Levels
[ 514  -36 -410  -78  282  -67  164 -142  130 -573  462  -46  277   -5
   -4 -330 -297  -53 -186  223  293   -5   20 -108 -269  416  165  453
  141  -79   18  215 -166   15  176 -437  178  -92 -571  118  110 -160
  167 -105]  12
[ 391  208 -426  -51  260  -51  109 -164 -130 -569  572 -142  279  123
 -248 -333 -362 -279  -64  273  228  -84  285  -79  -61  265  256  117
  -17  -35   13  316 -370 -198  120 -144  194  118 -287  322   55 -246
   67    2]  10
[  45  387 -158 -192  342 -143  243  365  186 -188   29  -44  158  114
 -169 -136 -165 -361  325  183  354   92  193    8  427   69   11   34
   24 -109  104  -66  -28 -277 -198  244   19  389 -213   52  104    6
  245  407]  1
[ -40   75   61  -55 -229 -100 -143  -10 -192 -135  224   94  200  256
  -84   50  212  -84   31  100    2  104  -30   18  150   -3  130   53
 -149  136 -184  107  177  -41 -120  235  -17  131  247 -114  138 -259
  187  108]  9
[-205  406  -97   12  159  220  507  211 -111   43 -206   49 -194  159
 -236  -95   76 -575  623 -137  155  168  344  239  691 -414  -10 -231
 -207  -73  100  294  208 -294   17  552  -11  505  195 -242  318  305
  179   77]  1
[-262  119  -17 -295  151    1  199  236  -83  305 -116  193 -149  181
  -51  173  253 -150  386 -117  -65  493 -108  244   37 -644  -27 -248
  104   67   25   50  457  221  213  408 -391  134  231 -397  227  238
  -38  -60]  7
[-157  191   98 -102   79  173   62   16  -72  157  -30   25   44  249
  137   -5   89 -262 -225 -391  309 -108  129 -272  395 -291  199   -1
 -254   92 -194  134   84 -147 -493  218  392  159  328 -202 -151   36
  346   93]  3
[ 122  -95 -161   -1  172 -112 -288 -427  -81 -263  511 -243  311  170
  -28 -256 -225   96  -95  326  125  -79  258  -55 -240  410  163    5
   -8  169   -6   18 -172  151  192 -200  -36 -177  -57  659  -72 -440
 -259  -94]  14
[-133  415 -296   20  208  293  113 -116 -225 -105  100 -212   38  260
 -244 -219  -69 -429  373   -1  199  -33  394   15  398  -96   73 -139
 -228  -29   43  214  -72 -265 -103  354   41  400  291  230   98   29
  -53   92]  2
[-301  245 -167 -250  159   28  118  238 -188  278  -63  138 -185  215
 -134  177  190 -240  478  -33  -93  448  -40  246  133 -625  -16 -288
   36   69   -5  112  365   69  247  457 -351  198  330 -241  305  231
 -102 -144]  5
[-141  223  -91   20  105  -13  149   33 -244  -50  162  -56  -79  148
 -255  -81   -7 -376  431  123  -48  130  320  251  358 -223   79 -311
 -147   80   18  258   23 -190  209  416  -96  251  242  112  221   33
  -32  -34]  9
[-110  -79  -18   50   88 -119 -281 -346 -149  -39  351 -198  147  179
  -42 -141  -94   43  127  286   -8    5  302   95  -30  200   98 -202
  -84  243  -17   16  -16  128  262   40 -142 -124  178  599   24 -342
 -309 -150]  14
[ 407  122 -436   38  200  182  383  148  164 -514  125  -53   -1  -67
  -55 -330  -37 -337  120    6  184   59 -121    2  113  200  -20  587
  120 -210   -1  344  -53 -313   49 -136  165  213 -374 -420  263  357
  445   12]  1
[ -54   99   70  156   17  199  254  157   -4   -5  -99  -31 -225   17
  107 -120  148 -437  -14 -362  112 -120   87  -57  615 -194   76  161
 -230   28 -192  361   46 -434 -260  238  436  200  240 -443   68  399
  550  -29]  1
[ 343  183 -389   -7  243  -57   97 -197 -118 -528  539 -142  266  118
 -216 -324 -366 -258  -31  286  244 -103  333  -66    0  307  245   94
  -66  -10   20  294 -332 -186  128 -146  206   95 -278  400   73 -280
   40  -33]  11
[-102 -132  201   44 -245 -178 -251 -155  -40  -39  157   81  213  205
  113   51  180  116   -1  153   82   25   31    5  167  253   93  104
 -194  216 -179  -25  300  109  -56   63   24  -71  163  148  152 -415
   97  -34]  13
[ 301 -142 -315  -85  142  -15  -22   46   96 -346  289  -96   56  -56
   47 -185   89   -1  -29  128  -81  208 -349   42 -332  164  -25  478
  286  -29  -82  141   21   23  227 -195 -134  -94 -210 -291  141  214
  167  -70]  8
[ -82 -490  217   53   90 -351 -305   88  246  167  113  -85 -177 -163
  382   32  150  223  -90  106 -206  139 -262  123  -84  149  -69  171
  201  282 -182  -91  208  127  337 -148  -87 -462   32  -16   55  162
   83 -318]  15
[ -65  280  -24  -12 -161  223   94  -40 -151 -119    7   93  170  329
  -52  -46  178 -276   33 -178  284  -39  109 -146  427  -69  135  155
 -307    7 -153  196  185 -183 -417  270  241  343  267 -228  103 -129
  340  176]  2
[ 339 -353 -175 -121  103  -68 -255 -257  150 -343  421 -162  270   49
  112 -284   58  291 -277  217  -67  180 -341  -27 -708  346   -9  463
  422   76  -30  -40  -23  329  281 -395 -303 -325 -247  -55 -103  -64
  -46   -6]  17
[ -49   15   75 -178  256 -457  -50  242  260  -19  117    2  181   41
   42   24 -130   15  246  376  216  162  109   97  201  256   -4  -41
   78   95   53 -272  160   58   62   68 -141   -8 -248  340  129 -256
   22  172]  12
[ 149 -467  -37  -27   35 -238 -334  -37  200 -125  276 -116    6  -81
  223 -103  178  299  -87  252 -268  264 -442  140 -491  268 -111  393
  400  178 -115  -67  146  239  442 -272 -349 -413 -104 -124   85  117
   -8 -197]  17
[ -21   52  227  -65    9 -173  176  109  -55   28  125  197   35  131
   89   49  -11 -239 -223 -187  223  -55  188  -99  403 -220  277 -105
 -228  161 -183  230   88 -134 -202  143  411   22   77 -153    9 -128
  410  -36]  11
[-155  211  -60   57  106  -71  269  124 -175   -6   68   38 -168   91
 -213  -30  -21 -408  521  111  -13  156  347  310  506 -242   59 -318
 -187   77   35  297  131 -215  281  405  -42  242  156   65  355   72
   35 -138]  11
[ 270  323 -623 -209  324  145 -134 -229 -205 -418  544 -226  329  276
 -218 -275 -277 -189 -119  187  236  -17  105 -237 -302  137  214  171
   51  -49  -30  187 -334  -83  -30 -121   52  133  -51  328  -58 -201
 -113   24]  4
[ -31  228 -176    0  127   12    6 -111 -280 -186  329 -173   81  193
 -276 -172  -89 -316  252  175    3   32  324  121  179  -64  141 -233
 -125   79    1  229 -146 -169  125  292  -59  215  213  272   79 -106
  -88   42]  9
[-100  140  -17 -352  232 -376 -227  291   96   18  193  -58  234  171
  -85   84   16   18  212  348   60  295  -86   59  -45   13   -3  -96
  199   91    9 -327  107   91  -24  240 -367   92   11  176    8 -191
  -70  349]  7
[-149 -268  359 -142 -186 -266 -380 -193  -88  194  244  141  204  268
  208  138  189  259 -362  -10  -15  103  -82  -79 -171  -94  189 -101
  -30  361 -233  -71  261  341  -23   11  -41 -313  288   32 -134 -399
   26  -99]  16
[-181   99   48 -198  141  -30  398  277  -16  193 -154  230 -168   97
  -55  102  194 -241  429 -117    7  421   10  288  244 -545  -11 -212
   39   28   66  132  439  112  215  383 -250  176   70 -425  297  249
  113  -40]  9
[   3  151   -6 -189  231 -476   42  376  185 -110  150   61  145   48
  -81   47 -149 -141  310  402  182  189  113  133  310  154   31  -57
   48   49   31 -151  102 -110   65  168  -89  121 -242  220  222 -203
  128  190]  11
[ 322 -174 -255 -165  195 -174 -384 -409  -36 -384  675 -221  428  183
  -31 -289 -227  234 -343  378   53   31   -8 -124 -685  395  175  166
  265  155  -19  -30 -259  288  257 -386 -177 -306 -197  480 -193 -435
 -251  -34]  16
[ 329  373 -549  -99  354  287  125 -247  -77 -516  404 -255  354  233
 -200 -428 -319 -315  -82   72  439 -162  271 -272  -33  269  190  274
  -49 -154   50  218 -357 -203 -217 -126  231  280 -195  273  -89 -149
   60  187]  2
[-343 -161  229 -111   15 -145 -104  -28  -65  336  -13   43 -101  176
   11   87  256   75  342   73 -214  390    5  325  -50 -352  -62 -351
  115  255   32  -81  403  333  386  325 -521 -100  331  -24  112   19
 -237 -104]  17
[-150 -450  333  128    4 -221 -220   -7  162  220   49  -57 -186 -105
  408   27  182  136 -171  -77 -122    7 -118   44  121   69    7  105
    2  297 -227    7  233   69  141  -66  123 -398  167  -50    9  126
  177 -313]  14
[-147 -237  401 -143 -198 -155 -356 -240 -100  166  217   60  254  316
  165   51  245  223 -374  -78  -19   78  -72 -103 -193 -117  169  -95
    2  333 -196  -99  205  336 -131   76  -97 -217  353  -35 -252 -350
   38   97]  17
[-160  117   59  -97  161  -93  513  317   32  171 -186  292 -238   32
  -43   97   92 -313  506  -66   80  364  138  337  446 -462    1 -221
  -57   25   74  207  447   17  295  346 -108  170  -48 -332  429  226
  173 -170]  11
[-204 -367  481   32 -190 -111 -382 -193  -68  238  160  -85   22  160
  264   -1  302  151 -394 -187 -172  -20 -101  -65  -45 -125  107  -70
   -8  376 -269  -11  114  154 -100  106   15 -294  489 -130 -293  -57
  133  -15]  17
[-160   53   26  -92  -23   18 -189   74 -198  179  141   28  -93  185
  119  119  186 -167 -237 -250  -44   33 -120 -147  152 -375  175   -7
 -120  199 -318  212   79 -137 -178  205  224  -30  467 -268  -38  121
  246 -166]  5
[-107   58   41 -151 -238  -31 -287  -81 -256  -15  235   85  218  338
  -39  109  289   10  -86    9  -44  156 -147  -58  -45 -146  139   37
  -99  175 -233   57  217   93 -160  234  -97   63  401 -158   39 -260
   90   82]  7
[-137 -145  216 -282  139 -472 -431   84  188   87  220 -116  299  187
   29   21   59  264   85  415  -26  272  -99   96 -244  182  -50 -119
  302  225   29 -478  132  304   96  109 -518 -143   27  322 -144 -323
 -203  340]  17
[-155 -167  197 -264   61 -568 -510   93  140  103  263  -27  276  177
   59  122   53  314   90  492  -62  293 -127  114 -226  206  -22 -117
  238  278  -43 -443  204  317  182   69 -477 -221   35  383  -19 -428
 -215  169]  16
[-178   42   12  -16   -8  100 -134   78 -152  177   56   -8 -161  139
  157   74  211 -202 -165 -294  -31   -2 -109 -126  244 -329  123   63
 -147  167 -306  238  103 -191 -185  205  259    1  467 -308    0  231
  286 -186]  4

Stage of each row
[  21   16  -18    8  120  -20 -238 -294   66  177  -70  -72  118 -146
   -2  -83  -27   96   22 -107  125   46  -15  177  -29  140   30   81
   43  158 -168 -124  -82  -40  -33  -33  -57   81   -8  -35  203  -45
  -15  122]  13
[  17 -193    0   25   89  -91   64  225   51   93 -115  130  -41 -134
  180  284   15  -99  159  123   92   91   13   32  -34 -300   48   78
   80   -8  -33  225   44   -7  -28 -155 -117  -10  -72   36 -213  163
 -106  175]  4
[ 195  124   39  -26   11 -120   45 -464 -110   92   -7   69  195  -31
  239 -223  355 -219    9 -187 -152 -352 -253 -114 -209  140   69  103
 -300   82 -148  199 -265   16  171 -202  150   16  163 -166  190 -202
   43   25]  8
[ -43  530  137  196  -52   52 -314 -525   46 -229  417 -301  -66  402
 -202 -343   15  350  190 -378    7 -101 -164  -62  -68  195 -292   32
 -476  162   17 -239  233   56   53 -135  273  -55 -130   94  323  134
  373 -136]  15
[  74 -201 -152  -70   19  216  165  234    0  167   -4 -144  118    6
  -45   70 -106 -102 -145   90   74  126  214   32  109   55  -58   39
  286   11   51  -75  -82    8  -79  227  -56   59 -115   13 -104  -48
  -82  -68]  20
[ -45  216   22   72  -36  -45 -196 -149   25 -130   92  -74  -21  169
  -37  -46   14  151  220 -137   38  -12 -150  -30 -106   11 -137  101
 -194   57  112  -72  218   18   36  -36   48 -107  -84    8   29  238
  111   86]  13
[  51 -118   57   26  153  -81  -57  -77    9  171   52  111  -23  -63
  117  135   32  -66   29  -71   -1   40    6   45  -56 -188   15   21
  -51  113 -121  222   17  101   73 -211   27  110 -123   73   -9   44
   16   84]  3
[  81   94  168  -29  -82  133  227 -206 -152  -51  177 -102  134   72
  -37 -116   89 -162   55  -15  -18 -214  -64  -95  -78 -128   -7  -60
 -286  -24   28  117   77  175   38 -187  197   -7   20  -13   58  -34
   81  -71]  1
[ -31 -243 -249  -27 -157  109  321  764  -57  -62   86   39  -31  298
   83  360  -58 -151  -16  149  -56  218   64 -156  -14 -232 -193  142
  280 -191  525  157  239   68   38  323 -110 -173 -269   37 -646  404
  -67   -9]  22
[ -64 -228  -83  -45  111  143 -115  223  111  162 -146 -107   50 -172
 -136  200 -292   97   36  154  271  321  231  223  126  -84    2   30
  362   70   -2 -174  125   -1 -169  154 -204   58 -161   74  -62  135
 -151  141]  16
[  54  -83 -101  -27  102  -64 -139  -29   93  142 -232   18   87 -178
  111   67   19  -11   98   21  117   45   -4   94  -24   62   51  135
  144   92 -118  -30 -114 -111  -48   28 -137   13   24  -65   37    9
 -130  182]  13
[   5   -9   84   67   12  -30   92    0   19    8  -11   -4   28  -84
  113   82   55  -45  177   66  107  -22  -67   31  -53 -211   36   55
  -85  -15  -51  125   30  -13  -57 -227  -36  -44    7    4  -81   93
  -15  101]  5
[ -27   33   12   69   22 -120  -81  -20   63   -9 -105   39   20  -90
  131   90   59   36  237   14  114   19 -146   62 -102 -124   23  132
  -43   13   -5   57   57  -70  -35 -145 -108  -89   10  -36  -77  179
  -40  196]  9
[  37  136   42   10  -32  -39  -55 -187    7  -79  -73  -17  104  -18
   45  -80  104  -18  209  -28   62 -125 -182  -36 -121   -9    0   93
 -168   41   17   12   39   -5   22 -106   14  -86   68  -75   67   77
   -9  117]  11
[  91 -152   55  -49   40   83  208   73  -29   94  -64   -7   90 -143
   61  108   10 -190   55  144   89  -38   72   -1    9 -198   76  -11
   25  -12  -81  146  -40   50  -56 -129   -5   40    7    7  -60  -38
  -98   50]  1
[ 126 -176   26  -32  119  -42   82   11   34  151 -169  119   72 -215
  170  126   89 -198   82   95   60  -45    2    3  -31 -173  109   47
   34   67 -175  223 -144   12    7 -185  -45   72   25  -14  -15  -66
 -133  113]  5
[  35 -159 -166    3  -39  209  232  296   -2  130   87 -181  103   82
   -4   62  -77  -62 -159   66   68  146  169   35   95   43  -91   76
  273  -45  122  -72  -80  -31  -97  210  -69   11 -130   18 -208    8
  -26 -107]  21
[  27  -30   78   49   74  -58  -12  -93   46   69  -76   46   58 -154
  110   57   59  -41  156   32  111  -10  -82   66  -62 -163   69   61
  -56   55 -112  121  -18   -1  -24 -229  -53    7   16   -9   10   42
  -42  135]  6
[ -59  148   -7   90  -79  236   27   58   58 -107  184 -349    6  184
 -200  -71 -164  190   86    4  176  104  121   33  107   53 -186   22
    7   -7   84 -271  156  -35 -171   94   30  -65 -126   84    7  126
  111 -106]  18
[  35  -28 -175  117   20 -341  -16  348   90  -54 -109  225 -200  123
  448  330  254  -63  289  -32 -101  -16 -183 -168 -165 -158 -105  281
  -27  -68   86  297   -1 -212   81  -69 -107 -190  -69  -36 -396  335
  -31  217]  7
[   4  -23  -82   17  -87  267  205  222   -1   -8  142 -269   82  152
 -122   -6 -122    8  -48   69  106  101  157   -6  106   25 -138   28
  138  -51  145 -153   48    4 -124  176    4  -36 -125   46 -123   51
   27 -135]  20
[  32 -131 -138    8  -88  258  308  265  -30  105  109 -215  165   78
  -26    3  -64  -82 -169   84   82  109  128   37   87   37  -70   59
  247  -66  157  -77  -93   -9 -110  182  -63   -7  -91   -3 -208  -22
  -22 -135]  22
[  68  -71 -128   13  -61  247  248  151  -21  108  141 -234  143  114
  -36  -65  -34  -69 -180   11   43   54  135    0   89  113  -99   51
  176  -18   83  -92 -133  -16  -80  168    8   22  -92    2  -99  -83
   26 -172]  21
[  69   42  113   38   82  -64  -51 -289   -8   88   18   48   84  -93
   94  -54  115  -59   88  -91   23  -97 -129   30 -107  -91   50   38
 -180  108 -139  146  -46   70   64 -269   53   58   13  -13  124  -34
   35   75]  6
[  21   56  -29  -11   22  -14 -122 -181   15   63  -71  -70  114  -64
   23  -61   27   38   91  -53   87  -20  -70   77  -64   91    9   96
  -13   70  -43  -85  -18  -42  -27    0  -40  -19   24  -64   87   30
  -21  119]  13
[  43   91   30   28   78 -106 -212 -314   34   68  -48   38   81  -58
   75  -75   99   32  119 -144   28  -60 -157   45 -123   50   13  103
 -127  141  -92   28  -24   14   75 -130    7   18    7  -49  155   24
   21  134]  11
[  28 -143  145   11  140   53   -9  -25   79  110  -86   41   41 -224
  -27  123  -96  -51  130  116  191   94   67  109   34 -291   84  -43
   24  110 -163  123   51  113  -57 -252  -47  109  -65   95   54   13
  -85  104]  4
[  34 -129   64  -14   21   -4  165   53  -41   84  -61   43   90 -156
  118  133   46 -152   99  120   93  -22  -26   46  -56 -244   97   28
   -7  -35  -32  176   12   40  -41 -181  -52   -6   19  -21 -121   55
  -86  121]  4
[  85  -40  -22 -118 -105  343  258  123  -54  -45  -15 -241  198   41
 -205  -72 -116 -134   -9  179  121  -28  154  -71   91   15  -52  -38
   94  -38  119 -148   44   87 -103  188   51  -22   -9  -17    6  -54
  -77 -100]  18
[  19 -161   43   20   89   16   89   81   15  144  -15   -2   20 -140
   84  170  -37  -68   60   91  123   75   81   98   14 -216   53   16
   72   11  -97  121    5   14  -79 -155  -60   54  -62   49  -97   46
  -55   93]  1
[  10 -101  -36  -46   72   18  -99   29   97   78 -267   -6  118 -239
    2   84  -79   -1  166  135  216   90   11  127    3  -56   85   85
  164   66  -62  -70    2  -52 -106    8 -171   -9   25  -43   19   61
 -173  207]  12
[  13    1   43  114   64  -86   -6   58  124   -7  -84   21  -48  -91
  146  123   57   16  243   62  136   25  -58   24  -23 -189    3   98
  -37   32 -118  108  -14  -97  -72 -228  -80  -44  -12   37  -68  108
  -32  121]  6
[  36  -13 -117  -50  -40   71   24  119  -14  -11  -29  -89   51   90
    0   54  -19  -34   67   21   31   11   35  -51  -18   49  -92   94
   63  -12  121  -62   68  -23  -20  169  -10  -69  -64  -33  -94  120
  -34   45]  16
[  59  -73  -95  -72  -84  267  235  165  -56   33   41 -229  158   68
  -98  -24  -84  -95  -78  107   78   19  150  -26   79   62  -71   22
  152  -53  116 -127  -11   17 -100  210    5  -17  -53  -19  -84  -23
  -44  -91]  19
[  58   21  -35  -59   12    3  -84 -101    4   15 -113   -5  109  -33
   11  -18   31  -46  113  -15   46  -53  -68  -15  -78   35   -8   83
  -26   65   20  -20   31   24   29   37  -12  -29    6  -64   58   55
  -62  115]  13
[   1   78  -27   26   15  -80 -142 -122   34    4  -67  -11   54  -23
   72   -1   53   53  167  -62   68  -17 -125   39 -100   26  -18  125
  -61   54    7  -24   45  -49    3  -40  -48  -62   -1  -54   18  125
  -11  152]  12
[  24   64   46  -10  -68  -78   37   29  -24 -149  -93  109   51   25
  101   80  118 -107  285   52   12 -110 -214 -120 -166 -202   -9   99
 -175  -35  154  168  170   60   74 -116   -1 -150   20  -58 -131  228
  -50  162]  9
[ 139  -78   28   -3   92  -38  106 -137  -43  175   24   37   68  -80
  186   18  154 -178  -23  -52  -38 -123  -11  -24  -59  -58   51   40
  -84   61 -176  207 -180   14   44 -187   67   90   14  -21   34 -125
   -2   17]  2
[  -7  148  110   61   18  -35 -128 -309   34  -12  -19  -50  112  -85
    6 -108   54   68  186  -64  124  -58 -169   81  -98  -29   31   64
 -173   87  -72  -24   39   12  -17 -205   -3  -28   46  -38  150   50
   32  116]  10
[  -9  -94 -114   41  -28  187  114  189  -18  106  217 -160   64  178
  -63   35 -105   19 -162  -48   28  181  120   42   56   16 -145   51
  171    6  176  -56   51   74  -18  162   -2   26 -218   70 -172   86
   67 -121]  21
[   0 -102 -138   -2  -79  231  224  297  -14   56   77 -245   92   88
  -52   59 -108  -19  -74  105  115  130  174   40   96   34  -99   62
  235  -89  141 -143    0  -58 -156  218  -67  -48 -103    7 -201   62
  -27  -72]  20
[   0    7 -104   -5  -40  119   34   81  -16   33   79 -188   57  117
  -40    9  -61   34   -6  -17   57   61   87   20   22   94 -113   75
   84  -17   97 -139   51  -38  -71  164   -2  -43  -96   -3  -71   88
   24  -14]  17

Stage of each row
[ 215 -165  -69  136  198 -243  157   96 -308  176  -75  -33 -359   -6
   45  -58 -141 -263 -393   22  120  260 -140   34   43  483 -180 -149
  168   19  117 -217  -76   33  183  180   80   77   78  -27  197 -301
  231  -35]  24
[-117   96 -104 -101  537  139  -24  276   16 -299  212   60 -108  115
  -66  318 -280  -28  519   59  -29 -114 -105  -25   49 -170 -219   20
  131 -306   14 -221   40  -64 -269   73  -55  -12 -191  321 -398  241
   28    9]  7
[-194  319 -382 -289  259  197  179   44  302 -166  351 -579 -381 -138
 -165  314  184  592   35 -100  -88 -286  223 -154  308  311  164  234
  161   19  311 -155   64 -262 -252 -116 -260  638   45  225 -300  139
  -94 -103]  4
[ -59  380    1 -152    2  185  146  153  262 -212  119   51  296  -32
  247 -331  -10   17  -15 -217 -104  -34  107  -97  208  134 -169  -81
   58  292  -46   47   44 -118 -196 -355   17  193   54   45   71 -116
  146  -16]  25
[-200  352 -265 -297  171  266  329  159  235 -463  560 -299  -73  -54
   65 -460   42  270  252 -247  136 -167  355 -221  496    0    8  -17
  158  288  463 -158   -6 -373  -45 -294 -401  486 -288   23 -367    0
 -227 -116]  3
[-156 -193 -418 -175  577 -161  219  193 -221 -151  659 -336 -674 -125
 -170  -76   51  267  308  132  219  166  131  -77  488   37   36  155
  247 -192  378 -248  -70 -233  -30    8 -538  403 -278  336 -521  178
  -78  -45]  2
[  -9 -142  105   -6  168  109 -182  198  -73 -141  -46  332  -28  169
   64  283 -177 -169  364  197   -9 -128 -364  112 -153 -305 -359  -43
   -5 -287 -342  -36  -74  128 -132  202  256 -320 -164  232  -85  108
  211  141]  13
[  34   27 -178   56  454  179  106  216  146 -101  314 -112 -287   21
   21  -62 -203   80  101  129   65   80   16 -126  169  195 -215 -150
  282 -162  196 -129  -16 -101  201  214   80  320   60  186 -166   30
    6 -152]  7
[ 111 -322  104  -89  -16 -137 -181   70 -357  -11 -286  361 -114  202
   60  257 -115 -323   68  128   51   -4 -359  148 -206 -191 -316   -6
 -110 -147 -399 -113 -127  188 -155  124  247 -389 -201  129  102   -7
  207  193]  16
[ -49  137 -329  -85  411   94  441  171   -4 -242  497 -458 -493    2
  -56 -183  -78   99  -32 -158  181  -87  185 -115  387  233   56 -116
  272   61  647 -300  -55 -290  151  102 -360  417 -290  -53 -365 -123
 -171 -178]  3
[ -17  162 -392 -425  375   77   36   76   76 -232  278 -390 -371 -178
 -141  313 -100  450  181 -154  -89 -120   76 -259  263    4  114  253
  157  -32  345 -372   14 -228 -348  -70 -364  455 -213  298 -375  200
 -241 -128]  3
[  75 -488  -22   39   66 -494  -21   41 -680  180 -117  184 -436   33
  -54  -16   70 -322 -107  203  313  322 -170  177   50  277 -232   74
   -3  -53 -178 -195 -131   79   34   38  -34 -120  -44  109  156 -145
  325  235]  22
[ -70  307  -38   80  246  340  240  227  193 -317  253 -119  -79  103
   53 -115 -205  -49  169 -109  136 -267   35  -55  130  147 -198 -218
  206   41  356 -193  -16 -189  186  164   43  177 -139  -91 -170 -153
  -14  -88]  7
[ -36 -107  -42   65  326  147 -102  227   63 -102  255  137 -187   -6
   18   22 -124   79  371  291   97   36 -165  -38   78  -54 -322  -31
  189 -257  -95  -41  -48  -14  123  211  152  102   42  313 -142  118
  153   12]  10
[ 225 -424   29   82  -70  -92  -88   29 -219  180 -114  213 -311   71
  125 -110  -14 -177 -240  266  167  193 -274   53  -58  127 -338 -143
   52  -71 -246   -6 -173  149  319  278  373  -50   63   62  286 -164
  219   58]  16
[ 116 -188   -1  -96  199 -332  -45   94 -503   31 -284  178 -195  100
  -36  340 -186 -364  -50  -36   36  126 -253  120 -106  115 -187   64
  -39  -91 -155 -307  -43  106 -313   10  -13 -258 -161  125   47  -70
  232  152]  23
[-211  471 -132 -182  234  529   95  196  680 -314  346 -119  233  100
  159  -53   35  336  209  -27 -241 -237  216 -154  213   30 -159  -69
  134   13 -113  207  108 -137 -219 -231  172  409  168  254 -188  214
   28 -124]  8
[   8  211 -214 -317  394  189 -124  150  148 -275   96  -92  -94  -63
  -74  369 -283  249  349  -93 -130 -122  -35 -238   69  -75  -96  145
  125 -118  126 -338   51 -131 -353  -18  -93  245 -111  330 -291  242
 -154  -95]  6
[  56  327  -38 -153  100   91 -105   87  130  -30 -146 -118  -18 -243
  -18  495 -146  262   35 -149 -215 -218 -251  -95  -60  202  -59  192
   77   18   22 -256   53  -47 -348   11   25  143  121  201   67  -62
  170    1]  26
[  48   96  180  145 -174  316   74  130  114 -161  -40  144   36  142
  182 -123 -106 -184    1   -5  141 -312 -233   69  -93    5 -325 -262
   50   83    0  -15 -117    5  305  278  373 -125 -102 -188  162 -295
  158   49]  13
[  17 -286  -40   55  245 -376    8  138 -512   99   -3  119 -362  -32
  -61   90  -33 -231   43  143  203  239 -195  149   72  239 -203   76
   69 -115  -87 -221  -71   37  -63   44 -103  -82  -35  189   22 -101
  326  171]  24
[ -68  -72 -149   23  461  102   -5  244   34 -139  371   12 -272  -12
  -29  -36 -127  108  363  236  124  103   -9  -79  198   45 -252  -18
  229 -229   56 -107  -21  -89   88  135  -13  241   14  320 -248  143
   71  -34]  8
[  22   14  123 -180 -436  169  -17  -13   98 -138 -120  269  255  141
  305 -426  165  -96 -133  -52   66  -73    9  -16   52  -41 -292 -116
 -126  348 -345  165 -101   19   16 -248  306   -4  -29  -78  310 -158
  139  123]  17
[ -58 -203   57   71  173   96 -165  208  -46  -87  157  269 -140   34
   35   63  -63   -6  421  323  125  -30 -280   67   -3 -177 -367   -1
   88 -266 -257    6  -88   54   87  212  204 -103  -33  287  -82   88
  238  135]  12
[ -85  -35   55    8  323  175 -136  262   25 -212  113  252  -25  127
   25  270 -212  -82  510  201   -1 -151 -279   69  -67 -274 -345  -31
   72 -327 -226  -60  -24   49 -135  183  175 -200 -137  291 -214  169
  177  102]  11
[ 242 -360   49  103 -140 -103   27   -2 -262  175 -198  155 -300  140
  137 -136   -8 -291 -408  147  181  136 -230   88  -85  231 -294 -201
   33   37 -159  -38 -177  134  336  262  370  -86   16  -97  341 -292
  210   50]  17
[  86   -9  111   25 -284 -145  204   12 -378  -57 -235   90  -66  113
  115 -268   13 -403 -308 -206  294  -64  -54  117   23  340 -182 -140
  -41  372   93 -214 -116  -45  148  -38   66 -102 -154 -327  299 -457
  191  148]  22
[  59  -61   34 -150 -427   35 -156 -140   -2  145 -360  -27 -157   -2
   17  355  276  191 -304   63  -27 -261 -207   81 -151  255 -118  167
 -123  120 -334   23  -81   94  -82   40  357   66  177   26  378 -139
  247  174]  17
[ 151 -148   89  116 -214 -219  227    1 -465   54 -272   46 -244  161
   75 -184   -1 -467 -452 -131  318   10 -106  160  -25  442 -188 -184
  -19  271  111 -232 -143    8  249  114  125 -117 -127 -345  328 -495
  220  125]  21
[-183  305 -347 -378  166  255  370  140  249 -433  680 -424 -192 -138
   69 -459  120  404  184 -249   93 -170  321 -239  593  -88  117   42
  176  285  520 -128  -51 -380  -73 -279 -516  533 -378   55 -423    5
 -267 -144]  1
[  13  -15   31 -217 -314   95   25  -27  124  -45 -100  185  191  199
  290 -349  232  -78 -291  -18  -43   35   88    1   82   75 -235 -106
 -122  289 -435  252  -59   59  -89 -326  312   67   79    4  295  -81
  172   86]  18
[-127  319 -301 -279  240  217   37   54  271 -180  211 -419 -271 -139
 -158  385   46  525  141  -90  -90 -282  121 -184  189  247   70  238
  149   -9  240 -226   66 -216 -253  -59 -146  525   56  242 -237  149
  -87  -74]  5
[-196  350 -263 -294  172  275  320  158  230 -458  549 -293  -71  -51
   66 -437   35  264  255 -253  129 -171  348 -224  486    3   12  -17
  156  286  458 -163   -7 -369  -53 -284 -394  487 -287   23 -363   -1
 -220 -109]  3
[  54 -517   68   12  -88 -298 -129   37 -518  108 -142  314 -316  117
   13   24   88 -280   25  280  266  153 -284  195  -56   -5 -310   36
  -77 -105 -363  -54 -168  152   66  114  158 -257 -102  122  159  -82
  306  265]  17
[ 165 -247    5 -131  116 -356  -86   52 -537   49 -359  217 -190  111
  -14  299 -181 -379 -118  -38   45  151 -253  105 -133  106 -195   63
  -68  -47 -198 -308  -66  123 -288   -6   40 -265 -162  102  119  -78
  204  155]  22
[ -13  165  -61 -187  -47   22  145   23  126  -17  -39  -13  122  100
  207 -188  161  -30 -340 -125 -130   78  160  -17  151  329 -122  -59
  -19  245 -237  129   29   -8 -239 -379  133  211  167   54  203  -90
  209   14]  23
[ 165 -127   60  109 -146 -223  232    9 -436   63 -245   28 -249  142
   72 -157  -24 -450 -456 -122  272   33 -100  149  -17  456 -180 -180
   11  242  120 -232 -126    1  228  110  110  -95  -97 -304  305 -469
  219   98]  22
[ -29   62   23 -125 -296  219  -41  -34  274   35 -137   18   46  132
  160   93  268  142 -263   73 -130 -221  -70   59  -48  141 -173  -16
  -82  101 -420  256  -40   88  -86  -79  422  102  199   56  273  -57
  239   88]  16
[ 213 -156  -57  136  177 -231  171   91 -316  158  -90  -31 -355    6
   48  -63 -140 -281 -400    1  133  238 -140   39   46  490 -184 -159
  153   40  119 -221  -76   25  182  179   82   62   65  -49  208 -311
  229  -28]  24
[  13  242 -158 -282  361  249 -148  161  205 -280   56  -39  -16  -47
  -37  382 -305  227  360  -84 -156 -164  -67 -230   17 -102 -142  115
  126 -126   67 -297   52 -107 -338   10    1  197  -84  319 -247  230
 -122  -90]  7
[ -36  438   87   36   14  206  217  207  127 -264   98  -11  166  -80
  160 -191 -163  -92   68 -262   40 -240  -77  -21  105  166 -173 -138
  113  247  253 -171    2 -164   -4  -46  -36   39  -98 -134   29 -317
  157   -1]  26
[  15   32  101 -210 -397  196  -17   -6  173 -146  -86  260  292  155
  325 -433  168  -68 -142  -45    4  -54   34  -33   67  -61 -291 -124
 -127  341 -398  220  -86   29  -24 -293  328   17   11  -39  296 -112
  131   98]  17
